Below is a small trained network, with its code and all its weights. Each question gives an input and a class and asks what happens when units are switched off, that is, made to give their printed mean instead of their output.

import numpy as np


def w(rows, s, z=0):
    codes = np.array(rows[::2]) - 128.0
    scale = np.full(codes.shape[1], s)
    scale[-1] = z or s
    return codes * scale


def norm(h):
    return h / np.sqrt((h * h).mean(-1, keepdims=True) + 1e-5)


def f(y):
    return y / 2 * (1 + np.tanh(0.7978845608 * (y + 0.044715 * y**3)))


def log_softmax(a):
    a = a - a.max(-1, keepdims=True)
    return a - np.log(np.exp(a).sum(-1, keepdims=True))


def net(x, mask):
    res = np.array(x, float).reshape(1, 5) / 4 @ E
    u = 0
    for l in range(2):
        y = f(norm(res) @ A[l][:, :-1].T + A[l][:, -1])
        res = res + np.where(mask[u : u + 10], y, B[l][:, -1]) @ B[l][:, :-1]
        u += 10
    return log_softmax(norm(res)[-1] @ U[:, :-1].T + U[:, -1])


A, B = {}, {}
E = w([
[83,219,197,151,72,64,154],'x0',
[231,159,224,65,117,155,67],'x1',
[81,190,86,42,135,126,109],'x2',
[74,69,201,61,196,71,141],'x3',
[88,210,179,195,254,192,115],'x4',
],0.0054)
A[0] = w([
[219,141,172,87,140,188,72,117],'L0N0',
[195,100,145,226,105,113,147,61],'L0N1',
[71,212,56,12,123,156,82,134],'L0N2',
[160,208,139,153,113,30,177,33],'L0N3',
[208,178,34,195,112,172,92,86],'L0N4',
[53,108,53,188,146,143,120,155],'L0N5',
[163,42,191,234,113,128,118,154],'L0N6',
[202,84,35,100,185,167,192,53],'L0N7',
[131,198,55,117,92,154,93,1],'L0N8',
[155,7,83,72,254,168,87,55],'L0N9',
],0.0077,0.0038)
B[0] = w([
[151,169,42,186,174,59,86,254],'L0N0',
[125,188,114,12,132,109,209,171],'L0N1',
[211,111,145,107,227,126,242,246],'L0N2',
[134,179,148,177,67,132,104,164],'L0N3',
[42,109,143,32,144,159,78,228],'L0N4',
[172,155,80,178,173,88,107,201],'L0N5',
[147,175,100,18,232,128,203,233],'L0N6',
[152,194,65,174,44,123,158,180],'L0N7',
[71,140,154,2,109,121,185,150],'L0N8',
[115,223,33,71,68,210,105,254],'L0N9',
],0.0084,0.0039)
A[1] = w([
[186,161,224,60,121,88,31,255],'L1N0',
[2,98,80,170,119,103,228,241],'L1N1',
[137,42,104,66,106,33,102,113],'L1N2',
[55,137,130,72,167,153,135,196],'L1N3',
[157,195,139,186,161,197,117,182],'L1N4',
[157,91,73,104,54,99,157,88],'L1N5',
[89,208,230,155,94,25,187,62],'L1N6',
[194,127,99,104,37,85,181,178],'L1N7',
[99,99,157,131,205,96,101,153],'L1N8',
[127,174,57,82,93,177,128,214],'L1N9',
],0.0088,0.0032)
B[1] = w([
[150,75,83,126,84,60,130,225],'L1N0',
[220,111,129,65,93,66,81,194],'L1N1',
[78,141,174,196,137,155,135,170],'L1N2',
[148,63,224,160,82,139,94,192],'L1N3',
[49,77,145,143,177,134,129,191],'L1N4',
[112,149,178,149,235,191,91,175],'L1N5',
[153,173,56,118,92,255,126,206],'L1N6',
[30,140,136,181,246,172,116,215],'L1N7',
[55,89,139,149,66,128,140,153],'L1N8',
[120,98,230,165,20,77,158,255],'L1N9',
],0.0086,0.0078)
U = w([
[125,185,49,115,89,238,133,131],'0',
[161,145,144,53,211,133,253,105],'1',
[46,115,147,220,196,170,111,57],'2',
[115,70,169,107,71,123,115,254],'3',
[183,140,50,167,156,37,90,49],'4',
],0.02,0.0038)

Each question gives the input, the list of numbers given to net, and the class t.
The units are the neurons (one row each of A and B). Each row of codes is followed by its name. A weight is (code - 128) times the scale printed after its matrix; where a second scale follows, it is the last column's (A, B and U).
mask holds one flag per neuron, layer by layer. A switched-off neuron (its flag False) gives its mean, the last column of its row in B, instead of its output. The means were averaged over made-up inputs and are rounded, as every weight is.
A unit's drop is (log p(t) with every unit on - log p(t) with that unit switched off) / (log p(t) with every unit on - log p(t) with every unit switched off).
The circuit of an input: a set's keep is (log p(t) with only the set's units on - log p(t) with every unit switched off) / (log p(t) with every unit on - log p(t) with every unit switched off). Starting from the 12 units with the biggest drops (on a tie, the unit counted first), units are removed one at a time, each time the one whose removal leaves the highest keep (on an exact tie, the one counted first), for as long as the keep stays at least 0.8.
units of the circuit, in order: the units of the circuit, biggest drop first
k most important neurons: the k neurons with the biggest drops, biggest first
top k neurons in layer l: the k neurons of layer l with the biggest drops, biggest first
input [6,4,6,-8,-5], class 3: units of the circuit, in order -> L1N9
input [2,8,-4,3,6], class 4: 3 most important neurons -> L1N0, L0N0, L1N7
input [4,-2,3,-8,-5], class 3: 2 most important neurons -> L0N4, L0N8
input [-5,-7,3,-5,-8], class 2: units of the circuit, in order -> L1N7, L1N5
input [-5,-6,-6,1,4], class 1: 2 most important neurons -> L0N6, L1N6
input [-6,-7,-2,5,2], class 4: 4 most important neurons -> L0N5, L1N6, L1N1, L0N4
input [6,-8,-8,-4,-6], class 1: units of the circuit, in order -> L0N1, L0N6
input [6,3,-3,-1,-6], class 0: 2 most important neurons -> L1N6, L0N3
input [0,7,-5,-3,-2], class 4: 3 most important neurons -> L0N0, L0N2, L1N0
input [-3,-5,-6,-2,6], class 1: 3 most important neurons -> L0N6, L0N1, L1N7
input [-5,-5,-5,-1,-4], class 0: 2 most important neurons -> L0N7, L0N9
input [7,8,3,-5,4], class 4: 3 most important neurons -> L0N0, L1N0, L0N1
input [4,1,4,-6,-6], class 2: top 4 neurons in layer 0 -> L0N6, L0N9, L0N2, L0N1
input [-1,-8,7,2,0], class 4: units of the circuit, in order -> L1N1
input [7,-3,-6,6,-5], class 0: 3 most important neurons -> L1N6, L0N2, L1N9
input [-6,0,4,3,6], class 0: 2 most important neurons -> L0N9, L1N7
input [0,-6,5,7,-2], class 3: top 3 neurons in layer 0 -> L0N0, L0N6, L0N7
input [1,-8,6,3,-8], class 2: 4 most important neurons -> L1N2, L1N7, L1N5, L0N6
input [8,6,0,8,-2], class 0: 2 most important neurons -> L1N6, L1N9
input [4,0,4,-4,-6], class 2: units of the circuit, in order -> L1N7
input [-2,7,3,2,-7], class 2: top 2 neurons in layer 1 -> L1N7, L1N2
input [5,7,1,3,6], class 4: top 3 neurons in layer 0 -> L0N0, L0N4, L0N2
input [1,-2,4,5,-6], class 2: top 2 neurons in layer 0 -> L0N6, L0N4
input [-4,4,-4,2,-3], class 0: top 2 neurons in layer 0 -> L0N9, L0N2
input [0,-7,-5,1,6], class 4: top 2 neurons in layer 0 -> L0N5, L0N2
